[128 = 0]

[[141 140 136 125 141 113 152 122 169 132 121 121 114 161 134 123 139  96
  134 125 120]
 [135  94  90 110 151 157 131  51 165 157 154 152 124  17  93 119  88 109
  117 149  88]
 [124 109 119 106 132 151 111 125 132 129 141 133 145  71 135 125 120  80
  122 131 139]
 [133 154 146 116 131  94 146 143 135 140 120  97 108 175 133 120 156  62
  133 116 163]
 [108 112 127 153 145 120 118 138 121 135 135 120 129 140 143 126 136 105
  130 122 131]
 [140 170 160 116 130  99 158 153 165 123 115  93 112 198 136 123 169  59
  139 108 152]
 [125 157 164 131 134 113 138 148 145 114 124  96 139 184 141 114 172  46
  140 100 169]
 [128 155 143 108 101 191 114 135 113 122 120 117 157  92 112 117 134  90
  140 102 122]
 [144 182 162 115 122 104 139 166 116 136 113  92 115 185 133 116 168  59
  129 105 161]
 [146 153 134 133 134 129 140 155 133 115 116 109 112 173 146 115 148  83
  140 121 134]
 [120 125 131 145 144 123 120 132 136 128 129 111 135 143 144 127 143  92
  134 119 135]
 [148 196 173 110 115  89 164 161 165 129 105  95 124 213 132 114 181  54
  141  90 149]
 [152 150 152  97 108 145 123 136 123 138 143 102 134  99 112 120 143  57
  133 117 140]
 [116  92 109 133 139 141 102 146 127 131 153 133 140  87 156 126 118  83
  128 137 146]
 [121 127 114 107 127 187 123  94 120 132 146 134 143  48 103 106 111  88
  134 132 109]
 [160 165 153  90 108 158 126 142 127 127 124 106 135 106 119 116 145  50
  131 112 141]
 [116 137 146 140 143  89 128 175 138 124 123  94 117 197 156 118 165  70
  134 108 169]
 [119 122 136 124 147  94 124 137 144 139 140 108 114 152 142 123 150  65
  135 120 160]
 [144 190 164 102 103 153 127 173 117 123 109  91 142 151 124 114 170  50
  141  96 152]
 [139 185 186 114 129  50 164 177 174 113 107  73  98 245 147 125 190  56
  135  93 192]
 [106  63  78 157 160 181  99 104 147 124 157 168 160  36 142 125  90 123
  124 157  91]
 [163 174 164 123 123  99 165 171 137 112 103  94 106 218 142 118 164  87
  140 108 150]
 [127 177 170 118 115 108 134 175 119 120 115  85 136 189 127 123 172  57
  138  90 173]
 [112  98 112 140 159 121 123 114 144 133 141 132 119 119 136 123 119 103
  128 139 128]
 [158 166 162 126 127  89 143 158 141 118 112 101 114 204 142 118 165  86
  132 120 151]
 [144  87  95 131 154 141 115  74 149 142 157 144 127  49 119 121 100  76
  121 153 110]
 [158 212 181  89 102  81 168 171 133 136 104  70 113 212 121 109 188  23
  137  91 168]
 [103  62  77 167 158 168  98 118 152 126 155 160 146  60 157 130  96 121
  128 153 104]
 [126 155 156 138 136  99 125 151 129 117 114  99 122 192 148 118 169  73
  139 106 155]
 [117 105 126 119 127 157 103 140 110 139 144 119 154  75 132 125 126  79
  135 128 145]
 [173 236 206  72  98  64 164 184 145 137 101  63  88 244 116 125 204  12
  144  71 196]
 [126 115 112 116 144 166 126  94 130 144 136 134 136  65 108 115 108  98
  121 136 110]
 [149 153 148  91 131 123 134 142 136 140 141 102 118 110 132 115 140  35
  131 118 156]
 [147 164 150 131 132  96 155 153 149 134 116 100 105 199 143 119 161  88
  136 115 136]
 [106  85 107 135 153 154 122  97 148 137 138 144 138  72 123 126 107 114
  132 145 113]
 [132 114  99 159 156 155 132 108 117 127 129 142 119 117 146 113 109 130
  137 139  76]
 [146  95  95 111 137 155 120  78 142 153 158 144 128  40 110 123  98  88
  116 144  99]
 [131 106 113 111 132 156 118  82 152 140 154 138 136  53 110 119 106  85
  126 134 109]
 [104 135 163 130 123 120 126 158 142 115 126 102 154 176 152 120 171  57
  148  98 179]
 [113 102 108 149 147 155 114 117 131 132 146 131 141 103 143 117 113  93
  130 132 109]
 [158 200 170  97 106  88 147 175 124 137 106  71 104 205 129 117 174  53
  139 109 167]
 [127  98 104 122 142 115 118 109 133 152 166 126 115  69 123 122 103  81
  118 150 123]
 [150 178 165 108 123  84 175 156 163 129 111  94 107 210 139 120 173  59
  137 103 154]]

[140 126 124 127 128 145 120 126 109 120 104 130 114 133 121 149 126 126
 121 136 134 121 130 128 126 121] | 35
[140 128 113 128 131 127 124 128 138 129 130 116 126 128 119 130 135 128
 125 128 124 122 130 134 130 136] | 29
[127 127 130 128 125 140 126 129 103 128 142 117 126 121 122 143 120 125
 123 121 133 119 128 126 126 117] | 0
[137 130 122 126 131 122 125 128 121 120 182 123 131 126 127 158 125 129
 124 121 126 121 129 129 130 123] | 28
[122 128 129 129 127 126 128 130 110 124 220 112 138 113 122 163 122 125
 124 110 128 118 127 123 128 116] | 19
[146 129 119 126 128 121 130 129 124 122 198 126 124 126 120 141 120 129
 123 127 129 123 129 132 129 129] | 22
[137 129 115 127 129 134 123 127 120 125 161  99 127 113 113 146 130 126
 126 124 128 129 129 135 128 136] | 32
[152 127 118 128 125 131 131 129 111 128 143 135 108 134 115 108 128 128
 117 140 129 124 129 137 126 131] | 7
[137 127 112 125 128 120 127 129 124 121 183 123 130 128 116 139 124 127
 119 121 129 109 128 127 128 120] | 38
[137 129 127 126 123 130 130 130 110 120 188 140 126 118 121 148 117 129
 125 124 128 127 126 128 131 117] | 21
[128 128 128 128 126 137 126 129 106 124 190 117 128 114 121 152 117 126
 128 117 131 122 128 128 128 119] | 42
[133 126 128 129 129 143 124 128 122 131 100 105 121 127 118 123 127 125
 122 136 132 129 128 131 126 130] | 31
[120 124 114 128 131 133 118 127 125 134  76 114 136 131 119 147 140 124
 122 128 132 113 129 127 126 125] | 27
[144 130 124 127 128 131 127 128 122 123 191 119 122 120 121 149 122 128
 126 128 128 129 129 133 130 126] | 8
[119 127 136 129 128 147 125 126 127 136  56  84 124 125 120 112 123 123
 133 136 133 130 129 130 124 133] | 1
[142 131 122 128 127 124 132 129 125 126 149 114 122 112 118 123 125 128
 124 126 126 135 129 137 130 134] | 12
[143 130 120 129 126 127 133 131 114 128 155 120 122 114 115 125 124 127
 121 129 126 132 129 137 130 134] | 15
[129 128 113 128 131 125 121 127 135 129 123 110 136 126 118 148 138 126
 125 123 124 121 129 130 130 133] | 13
[128 128 115 128 131 127 126 127 129 130 120 108 132 125 120 131 136 126
 127 129 127 126 129 133 127 140] | 2
[152 130 117 128 127 129 132 130 113 125 186 131 116 125 117 128 122 129
 125 136 129 128 130 137 130 128] | 18
[126 130 123 128 131 133 121 126 141 131 104  89 131 120 123 142 132 124
 131 122 129 132 128 132 127 134] | 41
[133 128 127 127 125 137 125 129 112 120 170 128 126 117 120 154 117 127
 126 121 128 120 127 127 129 117] | 33
[125 126 127 129 130 136 123 128 130 130  91 103 129 135 117 128 131 125
 121 134 133 123 129 128 125 125] | 34
[138 125 121 129 130 139 127 128 121 132 104 106 103 132 115 111 129 125
 122 139 133 128 130 131 125 134] | 14
[148 131 126 127 126 133 131 130 114 118 222 120 121 109 120 144 115 129
 129 122 127 132 128 135 131 127] | 26
[137 128 116 125 127 127 127 129 118 121 180 114 127 125 116 148 119 127
 122 128 132 116 128 129 127 120] | 6
[148 132 129 128 126 130 132 130 107 117 252 116 122 104 120 149 116 129
 131 112 125 133 128 135 132 129] | 30
[136 128 121 126 128 130 124 128 124 123 142 116 127 131 119 148 125 127
 125 127 130 119 129 128 127 122] | 10
[142 131 126 128 128 130 131 128 123 121 209 119 120 110 121 147 122 129
 125 120 125 133 129 134 131 128] | 40
[126 127 127 128 131 136 120 126 128 126 115 106 131 130 120 148 129 124
 122 128 132 121 129 125 126 124] | 23
[136 128 120 126 130 130 122 127 132 122 137 122 131 135 123 149 127 128
 127 124 129 123 130 129 129 125] | 4
[138 129 128 126 124 136 131 131 103 123 200 124 124 115 119 145 114 127
 126 120 130 120 128 130 128 119] | 11
[129 126 126 129 128 134 126 128 123 132  91  99 127 119 118 121 125 125
 123 131 133 126 128 131 124 130] | 37
[129 129 126 129 128 134 125 126 131 130  85  95 125 113 119 127 127 125
 126 128 130 130 128 134 126 134] | 36
[136 129 127 126 128 134 123 128 122 122 171 108 128 121 123 152 124 127
 124 122 126 127 127 128 127 120] | 3
[138 127 121 126 125 135 125 129 108 122 161 127 124 124 120 153 125 127
 123 129 130 126 127 128 128 118] | 9
[129 129 120 127 130 128 120 127 130 122 159 101 135 121 119 158 130 126
 124 116 125 121 128 127 129 125] | 17
[133 129 128 126 124 130 128 130 116 122 179 127 127 118 122 151 119 127
 125 123 127 122 126 127 130 116] | 24
[138 126 117 127 129 135 124 128 120 126 112 118 121 131 117 140 125 126
 120 131 134 119 129 128 126 124] | 39
[132 128 116 125 130 128 124 127 130 119 178 114 133 129 119 168 129 127
 125 118 127 120 129 127 130 122] | 16
[124 127 124 128 127 133 123 126 126 131  79  88 133 116 117 140 125 124
 125 129 132 125 127 132 124 127] | 25
[133 128 125 127 126 135 127 130 106 124 182 116 127 115 119 152 119 126
 122 120 132 120 128 127 128 118] | 5
[127 124 117 128 130 135 122 127 122 135  63 111 131 134 117 136 134 124
 122 135 134 116 129 129 125 127] | 20
